Here is a tiny trained network, its code and every weight. The questions are about switching its units off for an input and a target symbol, where a switched-off unit gives its printed mean instead of its output.

import numpy as np


def w(rows, s, z=0):
    codes = np.array(rows[::2]) - 128.0
    scale = np.full(codes.shape[1], s)
    scale[-1] = z or s
    return codes * scale


def norm(h):
    return h / np.sqrt((h * h).mean(-1, keepdims=True) + 1e-5)


def f(y):
    return y / 2 * (1 + np.tanh(0.7978845608 * (y + 0.044715 * y**3)))


def softmax(a):
    e = np.exp(a - a.max(-1, keepdims=True))
    return e / e.sum(-1, keepdims=True)


def log_softmax(a):
    a = a - a.max(-1, keepdims=True)
    return a - np.log(np.exp(a).sum(-1, keepdims=True))


def net(x, mask):
    ids = ['Ψαβηθλμξστω'.index(c) for c in x.split()]
    T = len(ids)
    res = E[ids] + P[:T]
    u = 0
    for l in range(3):
        q, k, v = (norm(res) @ M[l].T for M in (Q, K, V))
        z = softmax(np.where(np.tri(T) > 0, q @ k.T / 4**0.5, -1e9)) @ v
        res = res + np.where(mask[u], z, O[l][:, -1]) @ O[l][:, :-1]
        u += 1
        y = f(norm(res) @ A[l][:, :-1].T + A[l][:, -1])
        res = res + np.where(mask[u : u + 8], y, B[l][:, -1]) @ B[l][:, :-1]
        u += 8
    return log_softmax(norm(res)[-1] @ U[:, :-1].T + U[:, -1])


Q, K, V, O, A, B = {}, {}, {}, {}, {}, {}
E = w([
[31,95,106,151],'Ψ',
[132,157,135,182],'α',
[134,138,118,176],'β',
[104,147,119,192],'η',
[86,117,155,175],'θ',
[228,254,122,123],'λ',
[103,167,138,186],'μ',
[79,146,112,232],'ξ',
[135,59,59,136],'σ',
[131,181,230,126],'τ',
[84,122,79,144],'ω',
],0.0058)
P = w([
[172,145,118,53],'0',
[69,27,176,232],'1',
[53,190,150,253],'2',
[198,100,95,124],'3',
[104,27,182,209],'4',
[84,205,130,229],'5',
[192,108,93,114],'6',
[72,12,196,212],'7',
],0.005)
Q[0] = w([
[174,125,23,12],'0.h0',
[152,45,200,198],'0.h0',
[153,254,96,74],'0.h0',
[98,128,160,77],'0.h0',
],0.0047)
K[0] = w([
[108,189,116,254],'0.h0',
[132,156,162,57],'0.h0',
[181,107,151,249],'0.h0',
[161,194,66,142],'0.h0',
],0.0064)
V[0] = w([
[141,110,206,122],'0.h0',
[197,51,113,110],'0.h0',
[101,219,148,84],'0.h0',
[158,82,131,251],'0.h0',
],0.0027)
O[0] = w([
[121,94,217,68,107],'0.h0',
[164,51,106,144,11],'0.h0',
[117,229,95,118,201],'0.h0',
[188,141,150,255,254],'0.h0',
],0.0026,0.00069)
A[0] = w([
[128,68,80,129,3],'0.n0',
[34,111,59,96,43],'0.n1',
[168,118,86,126,62],'0.n2',
[117,88,53,101,49],'0.n3',
[161,68,154,174,24],'0.n4',
[89,175,33,156,92],'0.n5',
[145,97,1,107,113],'0.n6',
[218,166,25,77,186],'0.n7',
],0.0073,0.0026)
B[0] = w([
[33,169,168,122,95],'0.n0',
[201,177,172,182,103],'0.n1',
[137,114,152,156,105],'0.n2',
[66,170,198,186,90],'0.n3',
[87,109,124,95,184],'0.n4',
[141,182,82,131,216],'0.n5',
[130,190,161,254,162],'0.n6',
[183,46,85,143,254],'0.n7',
],0.0061,0.002)
Q[1] = w([
[145,159,196,163],'1.h0',
[184,54,148,3],'1.h0',
[170,122,2,185],'1.h0',
[120,223,195,120],'1.h0',
],0.0064)
K[1] = w([
[137,154,198,68],'1.h0',
[128,218,2,121],'1.h0',
[230,75,147,208],'1.h0',
[105,202,236,72],'1.h0',
],0.0062)
V[1] = w([
[215,18,21,165],'1.h0',
[75,2,25,161],'1.h0',
[130,168,63,30],'1.h0',
[60,204,43,112],'1.h0',
],0.0034)
O[1] = w([
[148,73,165,73,222],'1.h0',
[219,62,52,77,207],'1.h0',
[3,95,63,118,4],'1.h0',
[125,186,104,89,79],'1.h0',
],0.0048,0.0023)
A[1] = w([
[156,98,191,140,104],'1.n0',
[112,107,101,59,142],'1.n1',
[99,185,108,51,59],'1.n2',
[155,52,130,87,160],'1.n3',
[44,85,132,142,169],'1.n4',
[150,195,185,2,58],'1.n5',
[177,181,67,78,252],'1.n6',
[60,112,177,120,125],'1.n7',
],0.0085,0.0028)
B[1] = w([
[121,169,77,81,224],'1.n0',
[98,201,77,129,100],'1.n1',
[128,106,109,2,92],'1.n2',
[105,200,170,152,252],'1.n3',
[196,200,163,84,209],'1.n4',
[87,102,238,144,126],'1.n5',
[26,142,140,148,229],'1.n6',
[181,141,55,133,162],'1.n7',
],0.0065,0.0025)
Q[2] = w([
[206,63,177,88],'2.h0',
[154,81,128,108],'2.h0',
[142,179,179,125],'2.h0',
[203,154,245,98],'2.h0',
],0.011)
K[2] = w([
[138,24,7,84],'2.h0',
[128,44,60,141],'2.h0',
[70,137,139,39],'2.h0',
[73,97,63,1],'2.h0',
],0.0075)
V[2] = w([
[23,122,86,186],'2.h0',
[187,123,222,240],'2.h0',
[148,255,76,137],'2.h0',
[79,120,185,91],'2.h0',
],0.0047)
O[2] = w([
[173,35,130,160,157],'2.h0',
[16,121,69,47,253],'2.h0',
[233,147,13,2,225],'2.h0',
[136,163,124,217,57],'2.h0',
],0.0046,0.0028)
A[2] = w([
[168,145,233,112,182],'2.n0',
[187,128,154,128,98],'2.n1',
[181,15,121,104,105],'2.n2',
[67,105,213,72,106],'2.n3',
[92,79,120,190,71],'2.n4',
[157,136,122,74,116],'2.n5',
[123,175,139,254,3],'2.n6',
[69,100,105,50,97],'2.n7',
],0.0083,0.0047)
B[2] = w([
[57,99,71,181,255],'2.n0',
[118,129,113,89,162],'2.n1',
[73,133,189,77,237],'2.n2',
[198,81,32,186,148],'2.n3',
[253,148,64,178,122],'2.n4',
[109,194,136,120,152],'2.n5',
[103,232,213,110,167],'2.n6',
[124,174,37,96,153],'2.n7',
],0.0069,0.0027)
U = w([
[73,203,221,174,110],'Ψ',
[44,117,170,60,252],'α',
[150,44,183,117,199],'β',
[163,66,66,113,156],'η',
[127,197,113,57,31],'θ',
[246,136,141,56,118],'λ',
[91,162,89,96,99],'μ',
[155,116,58,198,42],'ξ',
[213,85,176,190,159],'σ',
[38,62,120,190,110],'τ',
[201,190,116,188,112],'ω',
],0.014,0.0036)

Each question gives the input, a string of symbols that net reads in full, and the target symbol t.
The units are the heads (4 rows each of Q, K, V and O) and the neurons (one row each of A and B). Each row of codes is followed by its name. A weight is (code - 128) times the scale printed after its matrix; where a second scale follows, it is the last column's (O, A, B and U).
mask holds one flag per unit, layer by layer, with each layer's heads first. A switched-off unit (its flag False) gives its mean, the last column of its rows in O or B, instead of its output. The means were averaged over made-up inputs and are rounded, as every weight is.
A unit's drop is (log p(t) with every unit on - log p(t) with that unit switched off) / (log p(t) with every unit on - log p(t) with every unit switched off).
The circuit of an input: a set's keep is (log p(t) with only the set's units on - log p(t) with every unit switched off) / (log p(t) with every unit on - log p(t) with every unit switched off). Starting from the 12 units with the biggest drops (on a tie, the unit counted first), units are removed one at a time, each time the one whose removal leaves the highest keep (on an exact tie, the one counted first), for as long as the keep stays at least 0.8.
units of the circuit, in order: the units of the circuit, biggest drop first
most important unit: the unit with the biggest drop
top k neurons: the k neurons with the biggest drops, biggest first
k most important neurons of layer l: the k neurons of layer l with the biggest drops, biggest first
input α η ξ τ, target τ: most important unit	2.n0
input η ξ θ η τ λ τ ξ, target α: units of the circuit, in order	1.n6, 1.n4, 0.n6, 2.n2
input τ θ θ η α τ α θ, target Ψ: units of the circuit, in order	1.n4, 0.h0, 1.n2, 2.h0
input λ μ ω τ β σ, target Ψ: top 3 neurons	0.n5, 2.n6, 0.n7
input τ η ω τ ξ ξ λ η, target Ψ: units of the circuit, in order	1.n4, 0.h0, 2.h0, 1.n2
input τ α Ψ Ψ α, target Ψ: top 4 neurons	1.n5, 1.n3, 2.n6, 1.n2
input β Ψ θ τ η η η β, target ξ: units of the circuit, in order	2.h0, 2.n3, 0.n7, 1.n4
input τ α τ η τ λ β η, target Ψ: top 3 neurons	1.n4, 1.n2, 1.n3
input τ τ ω τ β σ η ξ, target Ψ: top 3 neurons	1.n4, 2.n6, 1.n5
input λ μ Ψ ξ τ, target λ: units of the circuit, in order	2.h0, 1.n6
input λ μ θ λ ω λ, target μ: units of the circuit, in order	2.h0, 1.n6, 0.n7, 1.n4
input β Ψ Ψ η β, target ξ: top 3 neurons	2.n3, 1.n3, 0.n7
input μ η λ ω σ α α ξ, target σ: 3 most important neurons of layer 0	0.n6, 0.n7, 0.n5
input θ ξ α Ψ τ η ξ θ, target ω: top 4 neurons	1.n4, 0.n7, 1.n7, 1.n2
input ξ λ μ ω, target ω: top 3 neurons	0.n6, 0.n7, 2.n6
input λ η μ μ θ, target λ: top 3 neurons	0.n7, 1.n6, 1.n4
input η τ η α, target α: top neuron	2.n2
input τ η τ λ β Ψ λ μ, target Ψ: top 3 neurons	1.n4, 1.n2, 1.n5
input τ Ψ η ω β, target Ψ: top 4 neurons	1.n3, 1.n5, 2.n6, 1.n2
input λ η Ψ τ η τ λ μ, target λ: most important unit	0.n7
input θ Ψ σ ξ μ η η σ, target ω: top 2 neurons	0.n7, 1.n4
input μ Ψ θ σ α, target σ: top 4 neurons	1.n3, 0.n6, 1.n2, 1.n1
input α τ λ λ ω θ, target μ: 2 most important neurons of layer 0	0.n7, 0.n6
input ξ μ β θ θ β β η, target β: 2 most important neurons of layer 0	0.n5, 0.n7
input η α μ τ η θ α μ, target α: 2 most important neurons of layer 0	0.n5, 0.n6
